Below are the code and all the weights of a small trained network. Each question names an input and a target symbol and asks about switching units off, where a switched-off unit gives its printed mean instead of its output.

import numpy as np


def w(rows, s, z=0):
    codes = np.array(rows[::2]) - 128.0
    scale = np.full(codes.shape[1], s)
    scale[-1] = z or s
    return codes * scale


def norm(h):
    return h / np.sqrt((h * h).mean(-1, keepdims=True) + 1e-5)


def f(y):
    return np.maximum(y, 0)


def softmax(a):
    e = np.exp(a - a.max(-1, keepdims=True))
    return e / e.sum(-1, keepdims=True)


def log_softmax(a):
    a = a - a.max(-1, keepdims=True)
    return a - np.log(np.exp(a).sum(-1, keepdims=True))


def net(x, mask):
    ids = ['αγεζηλμπσφω'.index(c) for c in x.split()]
    T = len(ids)
    res = E[ids] + P[:T]
    u = 0
    for l in range(2):
        r = norm(res)
        for j in range(2):
            rows = slice(3 * j, 3 * j + 3)
            q, k, v = (r @ M[l][rows].T for M in (Q, K, V))
            z = softmax(np.where(np.tri(T) > 0, q @ k.T / 3**0.5, -1e9)) @ v
            o = O[l][rows]
            res = res + np.where(mask[u + j], z, o[:, -1]) @ o[:, :-1]
        u += 2
        y = f(norm(res) @ A[l][:, :-1].T + A[l][:, -1])
        res = res + np.where(mask[u : u + 12], y, B[l][:, -1]) @ B[l][:, :-1]
        u += 12
    return log_softmax(norm(res)[-1] @ U[:, :-1].T + U[:, -1])


Q, K, V, O, A, B = {}, {}, {}, {}, {}, {}
E = w([
[117,105,175],'α',
[197,158,254],'γ',
[119,97,152],'ε',
[58,143,145],'ζ',
[118,104,168],'η',
[127,188,169],'λ',
[133,88,136],'μ',
[110,83,170],'π',
[36,55,73],'σ',
[138,120,101],'φ',
[136,161,68],'ω',
],0.021)
P = w([
[211,185,212],'0',
[139,128,107],'1',
[134,108,85],'2',
[84,110,95],'3',
[63,117,105],'4',
[46,118,109],'5',
[26,128,129],'6',
[14,125,120],'7',
[16,134,125],'8',
[2,136,139],'9',
[8,131,124],'10',
[6,126,109],'11',
],0.0037)
Q[0] = w([
[60,108,89],'L0H1',
[105,14,155],'L0H1',
[152,107,107],'L0H1',
[9,55,142],'L0H2',
[196,187,243],'L0H2',
[112,48,83],'L0H2',
],0.013)
K[0] = w([
[74,97,100],'L0H1',
[84,152,63],'L0H1',
[218,133,81],'L0H1',
[45,60,157],'L0H2',
[209,163,245],'L0H2',
[136,49,20],'L0H2',
],0.011)
V[0] = w([
[151,169,86],'L0H1',
[92,98,90],'L0H1',
[118,75,253],'L0H1',
[193,199,109],'L0H2',
[118,22,87],'L0H2',
[94,53,93],'L0H2',
],0.0074)
O[0] = w([
[139,189,102,83],'L0H1',
[147,193,98,184],'L0H1',
[135,166,30,162],'L0H1',
[135,125,67,1],'L0H2',
[63,76,183,229],'L0H2',
[114,255,197,226],'L0H2',
],0.0084,0.004)
A[0] = w([
[202,24,166,3],'L0N1',
[144,113,57,65],'L0N2',
[153,185,72,108],'L0N3',
[101,101,137,217],'L0N4',
[186,87,141,37],'L0N5',
[41,82,116,129],'L0N6',
[156,181,228,119],'L0N7',
[35,107,95,97],'L0N8',
[85,245,197,180],'L0N9',
[90,100,69,123],'L0N10',
[144,63,112,158],'L0N11',
[73,83,98,115],'L0N12',
],0.011,0.002)
B[0] = w([
[171,148,143,150],'L0N1',
[94,173,139,142],'L0N2',
[167,239,225,151],'L0N3',
[14,115,141,179],'L0N4',
[120,103,157,138],'L0N5',
[71,144,74,205],'L0N6',
[225,85,170,208],'L0N7',
[181,91,98,189],'L0N8',
[186,120,2,254],'L0N9',
[123,98,45,147],'L0N10',
[102,113,82,137],'L0N11',
[112,176,130,157],'L0N12',
],0.0064,0.0093)
Q[1] = w([
[163,166,201],'L1H1',
[60,252,133],'L1H1',
[133,162,197],'L1H1',
[94,58,170],'L1H2',
[127,42,158],'L1H2',
[135,105,191],'L1H2',
],0.012)
K[1] = w([
[131,112,77],'L1H1',
[153,136,51],'L1H1',
[148,128,199],'L1H1',
[68,84,198],'L1H2',
[152,48,135],'L1H2',
[193,89,252],'L1H2',
],0.012)
V[1] = w([
[112,121,179],'L1H1',
[76,182,28],'L1H1',
[116,176,1],'L1H1',
[141,167,249],'L1H2',
[10,62,91],'L1H2',
[199,116,124],'L1H2',
],0.0083)
O[1] = w([
[49,126,236,131],'L1H1',
[137,53,157,109],'L1H1',
[127,255,154,105],'L1H1',
[51,205,103,44],'L1H2',
[87,144,184,252],'L1H2',
[103,184,212,110],'L1H2',
],0.0056,0.0022)
A[1] = w([
[153,79,107,172],'L1N1',
[134,158,66,147],'L1N2',
[130,200,91,85],'L1N3',
[144,184,96,21],'L1N4',
[146,157,178,103],'L1N5',
[76,144,117,159],'L1N6',
[104,38,160,192],'L1N7',
[246,122,152,193],'L1N8',
[83,179,98,47],'L1N9',
[166,122,137,7],'L1N10',
[142,181,114,36],'L1N11',
[115,128,194,179],'L1N12',
],0.014,0.0019)
B[1] = w([
[158,121,80,172],'L1N1',
[109,75,205,188],'L1N2',
[100,139,213,177],'L1N3',
[74,175,167,163],'L1N4',
[85,253,213,146],'L1N5',
[254,32,104,189],'L1N6',
[108,203,119,254],'L1N7',
[100,120,92,212],'L1N8',
[171,71,215,173],'L1N9',
[90,56,130,141],'L1N10',
[128,166,158,154],'L1N11',
[211,28,128,187],'L1N12',
],0.0067,0.0075)
U = w([
[127,118,190,100],'α',
[215,111,166,93],'γ',
[93,145,97,150],'ε',
[120,110,135,75],'ζ',
[101,89,127,57],'η',
[90,190,197,253],'λ',
[109,136,118,2],'μ',
[145,132,121,199],'π',
[2,120,130,169],'σ',
[171,78,59,110],'φ',
[104,156,96,104],'ω',
],0.026,0.0063)

Each question gives the input, a string of symbols that net reads in full, and the target symbol t.
The units are the heads (3 rows each of Q, K, V and O) and the neurons (one row each of A and B). Each row of codes is followed by its name. A weight is (code - 128) times the scale printed after its matrix; where a second scale follows, it is the last column's (O, A, B and U).
mask holds one flag per unit, layer by layer, with each layer's heads first. A switched-off unit (its flag False) gives its mean, the last column of its rows in O or B, instead of its output. The means were averaged over made-up inputs and are rounded, as every weight is.
A unit's drop is (log p(t) with every unit on - log p(t) with that unit switched off) / (log p(t) with every unit on - log p(t) with every unit switched off).
The circuit of an input: a set's keep is (log p(t) with only the set's units on - log p(t) with every unit switched off) / (log p(t) with every unit on - log p(t) with every unit switched off). Starting from the 12 units with the biggest drops (on a tie, the unit counted first), units are removed one at a time, each time the one whose removal leaves the highest keep (on an exact tie, the one counted first), for as long as the keep stays at least 0.8.
units of the circuit, in order: the units of the circuit, biggest drop first
unit that matters most: the unit with the biggest drop
top k neurons: the k neurons with the biggest drops, biggest first
top k neurons in layer l: the k neurons of layer l with the biggest drops, biggest first
drop when u is switched off: that unit's drop, to one decimal
input φ ω λ σ φ ζ ζ, target α: top 2 neurons in layer 1	(L1N6; L1N9)
input η ω α μ λ ζ μ π ζ η, target σ: units of the circuit, in order	(L1H1; L1N9)
input φ σ η σ π σ α σ η, target γ: units of the circuit, in order	(L1N12)
input π ω φ γ π σ σ σ ζ, target γ: top 2 neurons	(L1N6; L1N9)
input ε ζ μ μ π α, target σ: top 2 neurons	(L1N7; L1N9)
input ω ε σ μ π π λ π ε η, target σ: top 3 neurons in layer 0	(L0N3; L0N7; L0N12)
input η ε σ σ φ γ ε α λ σ ε, target γ: units of the circuit, in order	(L1N12; L0H1)
input ω φ η, target λ: top 3 neurons	(L1N5; L1N6; L1N7)
input ε ζ η ζ η, target φ: units of the circuit, in order	(L1N3; L1N2; L0N9; L1N9)
input α σ α α λ φ ω ε, target λ: top 3 neurons	(L1N5; L1N7; L0N7)
input λ ε α ε α, target φ: top 2 neurons in layer 1	(L1N3; L1N4)
input η π η α, target σ: top 2 neurons in layer 0	(L0N9; L0N3)
input φ α π η ε, target σ: top 2 neurons in layer 1	(L1N7; L1N12)
input φ φ μ, target α: unit that matters most	L1N12
input ζ λ λ ε μ π ζ π μ, target σ: top 2 neurons	(L1N7; L0N3)
input φ ζ ω ε, target λ: top 2 neurons in layer 1	(L1N7; L1N5)
input η ε ε, target φ: top 3 neurons in layer 1	(L1N3; L1N1; L1N4)
input ζ φ σ λ σ η, target γ: top 2 neurons	(L1N12; L0N9)
input μ μ φ λ γ φ ζ μ, target α: top 3 neurons in layer 1	(L1N12; L1N7; L1N8)
input γ π γ π ε, target σ: top 3 neurons	(L1N12; L1N7; L0N4)
input ω ε α, target λ: units of the circuit, in order	(L1H2)
input γ λ γ ω η, target λ: top 3 neurons in layer 0	(L0N7; L0N8; L0N6)
input π α π, target σ: drop when L0H1 is switched off	0.2
input μ α π, target σ: drop when L0N9 is switched off	0.4
input λ ε ω μ, target λ: drop when L0H1 is switched off	0.6
